Here is a tiny trained network, its code and every weight. The questions are about switching its units off for an input and a target symbol, where a switched-off unit gives its printed mean instead of its output.

import numpy as np


def w(rows, s, z=0):
    codes = np.array(rows[::2]) - 128.0
    scale = np.full(codes.shape[1], s)
    scale[-1] = z or s
    return codes * scale


def norm(h):
    return h / np.sqrt((h * h).mean(-1, keepdims=True) + 1e-5)


def f(y):
    return y / 2 * (1 + np.tanh(0.7978845608 * (y + 0.044715 * y**3)))


def softmax(a):
    e = np.exp(a - a.max(-1, keepdims=True))
    return e / e.sum(-1, keepdims=True)


def log_softmax(a):
    a = a - a.max(-1, keepdims=True)
    return a - np.log(np.exp(a).sum(-1, keepdims=True))


def net(x, mask):
    ids = ['αγεζηλμξτψω'.index(c) for c in x.split()]
    T = len(ids)
    res = E[ids] + P[:T]
    r = norm(res)
    for j in range(2):
        rows = slice(3 * j, 3 * j + 3)
        q, k, v = (r @ M[0][rows].T for M in (Q, K, V))
        z = softmax(np.where(np.tri(T) > 0, q @ k.T / 3**0.5, -1e9)) @ v
        o = O[0][rows]
        res = res + np.where(mask[j], z, o[:, -1]) @ o[:, :-1]
    y = f(norm(res) @ A[0][:, :-1].T + A[0][:, -1])
    res = res + np.where(mask[2:10], y, B[0][:, -1]) @ B[0][:, :-1]
    return log_softmax(norm(res)[-1] @ U[:, :-1].T + U[:, -1])


Q, K, V, O, A, B = {}, {}, {}, {}, {}, {}
E = w([
[108,145,135,149,149],'α',
[147,121,109,123,127],'γ',
[90,169,115,121,148],'ε',
[95,150,135,139,125],'ζ',
[149,108,145,108,131],'η',
[108,178,117,166,130],'λ',
[152,132,136,110,141],'μ',
[87,140,251,152,121],'ξ',
[153,97,142,125,121],'τ',
[73,98,106,206,84],'ψ',
[131,100,116,94,132],'ω',
],0.011)
P = w([
[3,159,175,150,121],'0',
[149,147,72,180,136],'1',
[61,142,160,98,75],'2',
[104,127,114,206,189],'3',
[118,172,99,124,50],'4',
[51,87,162,128,175],'5',
],0.005)
Q[0] = w([
[176,49,118,61,122],'h1',
[186,120,100,90,110],'h1',
[175,91,118,155,168],'h1',
[83,84,170,100,179],'h2',
[59,139,140,181,164],'h2',
[143,77,111,159,249],'h2',
],0.011)
K[0] = w([
[168,174,206,197,85],'h1',
[81,171,221,195,134],'h1',
[149,154,189,89,70],'h1',
[201,178,53,153,23],'h2',
[139,72,140,126,2],'h2',
[126,218,152,63,21],'h2',
],0.0081)
V[0] = w([
[108,179,69,129,116],'h1',
[130,153,90,50,54],'h1',
[69,60,109,56,194],'h1',
[182,160,226,133,123],'h2',
[109,254,99,116,212],'h2',
[135,87,136,47,203],'h2',
],0.0077)
O[0] = w([
[101,167,187,108,87,128],'h1',
[48,169,138,81,128,40],'h1',
[65,39,116,121,31,217],'h1',
[137,196,203,2,162,95],'h2',
[68,105,102,122,251,46],'h2',
[78,37,196,88,102,5],'h2',
],0.007,0.0018)
A[0] = w([
[148,168,173,144,45,2],'n1',
[151,139,52,233,68,89],'n2',
[88,144,227,138,93,110],'n3',
[242,67,111,124,92,147],'n4',
[119,186,137,201,208,127],'n5',
[91,57,92,214,148,119],'n6',
[230,124,153,42,182,4],'n7',
[144,30,130,2,119,113],'n8',
],0.0073,0.0035)
B[0] = w([
[164,96,93,182,161,156],'n1',
[71,223,136,172,164,252],'n2',
[168,138,104,112,123,199],'n3',
[108,113,96,37,114,212],'n4',
[171,102,131,79,103,223],'n5',
[159,100,174,146,97,225],'n6',
[2,46,132,117,126,136],'n7',
[126,219,210,173,170,192],'n8',
],0.0083,0.0036)
U = w([
[167,49,78,112,145,148],'α',
[107,180,131,254,108,71],'γ',
[125,21,147,199,193,50],'ε',
[212,149,104,128,104,169],'ζ',
[150,168,253,48,101,183],'η',
[144,125,90,99,197,112],'λ',
[37,165,174,113,218,2],'μ',
[51,68,94,40,150,188],'ξ',
[189,127,60,41,7,133],'τ',
[132,207,60,140,139,106],'ψ',
[66,36,149,159,9,176],'ω',
],0.0088,0.0031)

Each question gives the input, a string of symbols that net reads in full, and the target symbol t.
The units are the heads (3 rows each of Q, K, V and O) and the neurons (one row each of A and B). Each row of codes is followed by its name. A weight is (code - 128) times the scale printed after its matrix; where a second scale follows, it is the last column's (O, A, B and U).
mask holds one flag per unit, heads first, then neurons. A switched-off unit (its flag False) gives its mean, the last column of its rows in O or B, instead of its output. The means were averaged over made-up inputs and are rounded, as every weight is.
A unit's drop is (log p(t) with every unit on - log p(t) with that unit switched off) / (log p(t) with every unit on - log p(t) with every unit switched off).
The circuit of an input: a set's keep is (log p(t) with only the set's units on - log p(t) with every unit switched off) / (log p(t) with every unit on - log p(t) with every unit switched off). Starting from all 10 units, units are removed one at a time, each time the one whose removal leaves the highest keep (on an exact tie, the one counted first), for as long as the keep stays at least 0.8.
circuit, biggest first: the units of the circuit, biggest drop first
top k neurons: the k neurons with the biggest drops, biggest first
which heads matter: for each layer, one digit per head in row order, 1 if its drop is at least 0.15 and else 0, layers parted by /
input η ξ ω τ η γ, target η: circuit, biggest first : (h2)
input ψ ψ ω, target ψ: circuit, biggest first : (h2 n2)
input ψ γ ω, target γ: circuit, biggest first : (h2 n2)
input α η ω μ τ, target μ: which heads matter : 01
input η α ω ξ, target ω: circuit, biggest first : (h1 n2)
input ε ζ ω ξ μ, target ξ: circuit, biggest first : (n7 h2)
input ω ξ η, target ξ: which heads matter : 10
input τ τ ω ξ α η, target α: which heads matter : 01
input γ μ α ω η τ, target η: which heads matter : 11
input α α α μ η, target μ: which heads matter : 01
input ζ ω τ ω η ζ, target ω: which heads matter : 10
input μ η λ η ω, target η: circuit, biggest first : (h2 n8)
input ζ η ψ ξ ω, target ξ: which heads matter : 11
input μ ψ ξ γ μ, target γ: which heads matter : 01
input τ ω ε, target ω: which heads matter : 11
input μ α γ ω μ, target ω: circuit, biggest first : (h2)
input τ ζ ε η, target ε: circuit, biggest first : (h2 n6)
input τ η α ω α ε, target ω: which heads matter : 10
input η ε ω ξ, target ω: which heads matter : 10
input λ ζ α ε η ε, target τ: top 2 neurons : (n2 n8)
input ε η ω η μ, target η: top 2 neurons : (n8 n2)
